Here is a tiny trained network, its code and every weight. The questions are about switching its units off for an input and a target symbol, where a switched-off unit gives its printed mean instead of its output.

import numpy as np


def w(rows, s, z=0):
    codes = np.array(rows[::2]) - 128.0
    scale = np.full(codes.shape[1], s)
    scale[-1] = z or s
    return codes * scale


def f(y):
    return np.maximum(y, 0)


def softmax(a):
    e = np.exp(a - a.max(-1, keepdims=True))
    return e / e.sum(-1, keepdims=True)


def log_softmax(a):
    a = a - a.max(-1, keepdims=True)
    return a - np.log(np.exp(a).sum(-1, keepdims=True))


def net(x, mask):
    ids = ['βγδθλμτ'.index(c) for c in x.split()]
    T = len(ids)
    res = E[ids] + P[:T]
    u = 0
    for l in range(3):
        q, k, v = (res @ M[l].T for M in (Q, K, V))
        z = softmax(np.where(np.tri(T) > 0, q @ k.T / 3**0.5, -1e9)) @ v
        res = res + np.where(mask[u], z, O[l][:, -1]) @ O[l][:, :-1]
        u += 1
        y = f(res @ A[l][:, :-1].T + A[l][:, -1])
        res = res + np.where(mask[u : u + 8], y, B[l][:, -1]) @ B[l][:, :-1]
        u += 8
    return log_softmax(res[-1] @ U[:, :-1].T + U[:, -1])


Q, K, V, O, A, B = {}, {}, {}, {}, {}, {}
E = w([
[103,140,48,31,196,157],'β',
[163,65,109,107,191,59],'γ',
[35,143,117,17,81,45],'δ',
[21,130,95,183,173,123],'θ',
[104,98,156,71,61,134],'λ',
[78,171,97,203,4,188],'μ',
[148,77,136,146,172,54],'τ',
],0.018)
P = w([
[104,225,220,95,98,129],'0',
[90,172,206,94,126,142],'1',
[110,168,179,106,150,138],'2',
[118,155,158,119,148,138],'3',
[130,150,134,134,150,135],'4',
[132,144,113,134,135,133],'5',
[138,127,99,140,131,125],'6',
[134,120,83,135,114,129],'7',
[135,113,65,134,107,128],'8',
[135,98,52,138,98,129],'9',
[137,86,35,134,100,132],'10',
[131,74,23,135,88,141],'11',
[116,61,16,126,57,143],'12',
[114,44,2,116,57,148],'13',
],0.0082)
Q[0] = w([
[56,97,2,95,224,67],'L0H1',
[43,82,115,128,119,77],'L0H1',
[60,118,113,208,135,86],'L0H1',
],0.0081)
K[0] = w([
[130,47,51,148,108,133],'L0H1',
[61,46,4,78,199,66],'L0H1',
[196,146,134,118,91,179],'L0H1',
],0.0038)
V[0] = w([
[146,213,106,115,120,146],'L0H1',
[73,102,97,83,237,163],'L0H1',
[1,88,94,149,182,125],'L0H1',
],0.0055)
O[0] = w([
[21,215,94,50,106,133,123],'L0H1',
[107,118,103,89,118,92,237],'L0H1',
[230,254,46,206,69,34,253],'L0H1',
],0.0086,0.0071)
A[0] = w([
[2,120,165,126,141,176,141],'L0N1',
[186,89,157,66,131,117,37],'L0N2',
[105,167,49,131,121,94,88],'L0N3',
[129,141,97,89,114,181,251],'L0N4',
[133,83,187,104,54,8,216],'L0N5',
[93,38,179,103,134,121,152],'L0N6',
[127,122,154,130,178,82,157],'L0N7',
[193,111,84,109,161,65,190],'L0N8',
],0.0092,0.0015)
B[0] = w([
[123,181,90,123,151,154,140],'L0N1',
[143,204,93,122,125,116,135],'L0N2',
[98,78,93,148,151,144,248],'L0N3',
[102,137,152,115,51,95,153],'L0N4',
[160,103,97,157,158,5,174],'L0N5',
[115,217,157,93,181,125,131],'L0N6',
[148,161,135,142,84,101,145],'L0N7',
[132,136,128,86,81,153,201],'L0N8',
],0.011,0.015)
Q[1] = w([
[105,82,120,193,183,96],'L1H1',
[131,117,245,115,186,254],'L1H1',
[217,143,244,87,178,109],'L1H1',
],0.0076)
K[1] = w([
[163,47,105,114,11,138],'L1H1',
[154,254,216,122,126,103],'L1H1',
[106,214,138,121,155,113],'L1H1',
],0.0085)
V[1] = w([
[82,93,171,202,194,137],'L1H1',
[254,213,148,114,26,74],'L1H1',
[111,126,36,124,113,143],'L1H1',
],0.0086)
O[1] = w([
[123,62,179,76,248,210,82],'L1H1',
[63,108,203,44,68,143,92],'L1H1',
[153,136,104,104,109,138,248],'L1H1',
],0.011,0.017)
A[1] = w([
[219,150,107,27,92,66,77],'L1N1',
[204,134,141,112,242,65,220],'L1N2',
[141,181,176,90,140,65,157],'L1N3',
[108,145,104,122,81,126,191],'L1N4',
[207,97,181,194,31,147,131],'L1N5',
[100,135,118,174,198,124,56],'L1N6',
[88,193,177,208,90,182,193],'L1N7',
[1,191,107,199,143,74,5],'L1N8',
],0.0073,0.0033)
B[1] = w([
[13,129,184,249,145,206,250],'L1N1',
[187,154,112,161,3,33,176],'L1N2',
[63,106,183,132,91,184,157],'L1N3',
[182,104,36,115,93,159,215],'L1N4',
[105,181,85,217,110,230,148],'L1N5',
[99,203,206,212,125,105,152],'L1N6',
[205,116,91,219,69,79,145],'L1N7',
[161,137,125,129,204,27,221],'L1N8',
],0.0061,0.017)
Q[2] = w([
[135,117,153,163,86,177],'L2H1',
[128,102,135,126,107,202],'L2H1',
[98,125,119,252,42,133],'L2H1',
],0.011)
K[2] = w([
[94,46,162,85,58,118],'L2H1',
[84,254,69,150,141,103],'L2H1',
[119,55,49,164,136,132],'L2H1',
],0.0088)
V[2] = w([
[179,86,42,188,82,83],'L2H1',
[105,137,184,70,163,3],'L2H1',
[61,101,73,185,57,141],'L2H1',
],0.0062)
O[2] = w([
[204,94,231,179,138,128,253],'L2H1',
[217,2,75,203,121,226,90],'L2H1',
[139,67,109,150,180,152,207],'L2H1',
],0.0091,0.032)
A[2] = w([
[68,177,138,103,88,200,35],'L2N1',
[93,101,128,135,164,100,67],'L2N2',
[92,67,164,90,118,89,1],'L2N3',
[101,166,130,145,87,114,87],'L2N4',
[138,149,128,149,98,246,134],'L2N5',
[104,160,24,80,98,124,237],'L2N6',
[111,162,74,104,104,70,171],'L2N7',
[120,116,155,149,97,148,179],'L2N8',
],0.013,0.005)
B[2] = w([
[112,184,120,124,57,123,138],'L2N1',
[131,169,58,111,186,127,187],'L2N2',
[25,121,86,149,137,134,156],'L2N3',
[153,115,58,142,206,204,236],'L2N4',
[90,160,63,2,124,148,155],'L2N5',
[179,109,145,62,100,39,187],'L2N6',
[161,80,136,63,154,71,254],'L2N7',
[142,146,170,66,182,144,223],'L2N8',
],0.0099,0.0089)
U = w([
[112,148,66,194,29,134,80],'β',
[63,55,127,178,129,119,66],'γ',
[175,40,141,111,224,214,139],'δ',
[150,95,200,152,66,128,254],'θ',
[147,254,37,213,175,232,190],'λ',
[128,191,239,91,245,140,106],'μ',
[175,182,104,87,90,105,90],'τ',
],0.0072,0.0039)

Each question gives the input, a string of symbols that net reads in full, and the target symbol t.
The units are the heads (3 rows each of Q, K, V and O) and the neurons (one row each of A and B). Each row of codes is followed by its name. A weight is (code - 128) times the scale printed after its matrix; where a second scale follows, it is the last column's (O, A, B and U).
mask holds one flag per unit, layer by layer, with each layer's heads first. A switched-off unit (its flag False) gives its mean, the last column of its rows in O or B, instead of its output. The means were averaged over made-up inputs and are rounded, as every weight is.
A unit's drop is (log p(t) with every unit on - log p(t) with that unit switched off) / (log p(t) with every unit on - log p(t) with every unit switched off).
The circuit of an input: a set's keep is (log p(t) with only the set's units on - log p(t) with every unit switched off) / (log p(t) with every unit on - log p(t) with every unit switched off). Starting from the 12 units with the biggest drops (on a tie, the unit counted first), units are removed one at a time, each time the one whose removal leaves the highest keep (on an exact tie, the one counted first), for as long as the keep stays at least 0.8.
circuit, biggest first: the units of the circuit, biggest drop first
unit that matters most: the unit with the biggest drop
k most important neurons: the k neurons with the biggest drops, biggest first
k most important neurons of layer l: the k neurons of layer l with the biggest drops, biggest first
input θ τ γ δ τ, target δ: unit that matters most -> L2H1
input β μ γ λ θ θ δ τ θ μ θ β λ, target λ: 3 most important neurons -> [L1N1, L2N4, L0N3]
input γ δ τ θ β θ γ, target θ: 2 most important neurons of layer 0 -> [L0N3, L0N4]
input θ θ γ λ β θ θ τ, target θ: circuit, biggest first -> [L1N2, L2H1, L0N5, L2N4]
input θ θ δ τ θ θ δ θ δ, target γ: circuit, biggest first -> [L1N1, L0N5, L1H1, L2N3]
input θ γ θ, target θ: 4 most important neurons -> [L0N5, L0N8, L1N1, L1N2]
input β β β β θ θ θ μ θ, target μ: circuit, biggest first -> [L2H1, L1N7, L1N4, L1N5]
input τ θ τ β θ μ θ, target μ: circuit, biggest first -> [L1N7, L1N4, L2H1]
input λ β γ τ, target λ: 3 most important neurons of layer 0 -> [L0N3, L0N6, L0N7]
input θ β β β μ θ θ τ γ θ γ θ β γ, target λ: 3 most important neurons -> [L1N1, L2N4, L1N5]
input λ γ λ, target τ: 2 most important neurons -> [L0N3, L2N6]
input θ θ τ θ β, target τ: circuit, biggest first -> [L2H1, L1H1, L2N6, L0H1]
input θ β λ γ θ β λ τ, target λ: 4 most important neurons -> [L1N1, L0N3, L2N4, L1N5]
input γ μ λ, target μ: 2 most important neurons of layer 0 -> [L0N3, L0N6]
input τ γ θ μ β τ θ γ, target θ: unit that matters most -> L0N3
input γ γ γ, target β: 3 most important neurons -> [L2N1, L0N3, L1N1]
input μ γ λ θ β θ, target τ: 2 most important neurons -> [L1N1, L1N8]
input θ θ β θ β μ γ, target μ: 4 most important neurons -> [L1N7, L1N4, L1N1, L2N8]
input θ τ λ θ β τ λ, target λ: 4 most important neurons -> [L0N3, L2N4, L1N1, L1N5]
input θ λ θ τ, target θ: most important neuron of layer 1 -> [L1N2]
input θ μ λ, target μ: 3 most important neurons -> [L1N7, L0N3, L1N4]
input β θ θ θ β β θ, target τ: 2 most important neurons of layer 0 -> [L0N8, L0N5]
input γ θ λ θ μ δ γ β θ θ τ θ, target δ: 2 most important neurons -> [L0N3, L0N5]
input θ β λ β δ λ, target δ: 2 most important neurons -> [L0N5, L2N8]
input δ θ λ τ δ θ γ λ θ τ θ, target δ: 3 most important neurons -> [L0N5, L1N2, L0N3]
input β μ μ τ, target μ: 2 most important neurons -> [L1N7, L0N3]
input γ γ θ γ γ δ θ, target θ: 2 most important neurons -> [L1N1, L0N5]
input β λ β θ θ θ τ β τ θ β δ λ, target δ: unit that matters most -> L2H1
input γ γ θ γ θ θ θ θ β β β, target τ: 2 most important neurons of layer 2 -> [L2N6, L2N7]
input θ θ β γ γ θ θ θ β δ μ, target λ: 2 most important neurons of layer 1 -> [L1N5, L1N7]
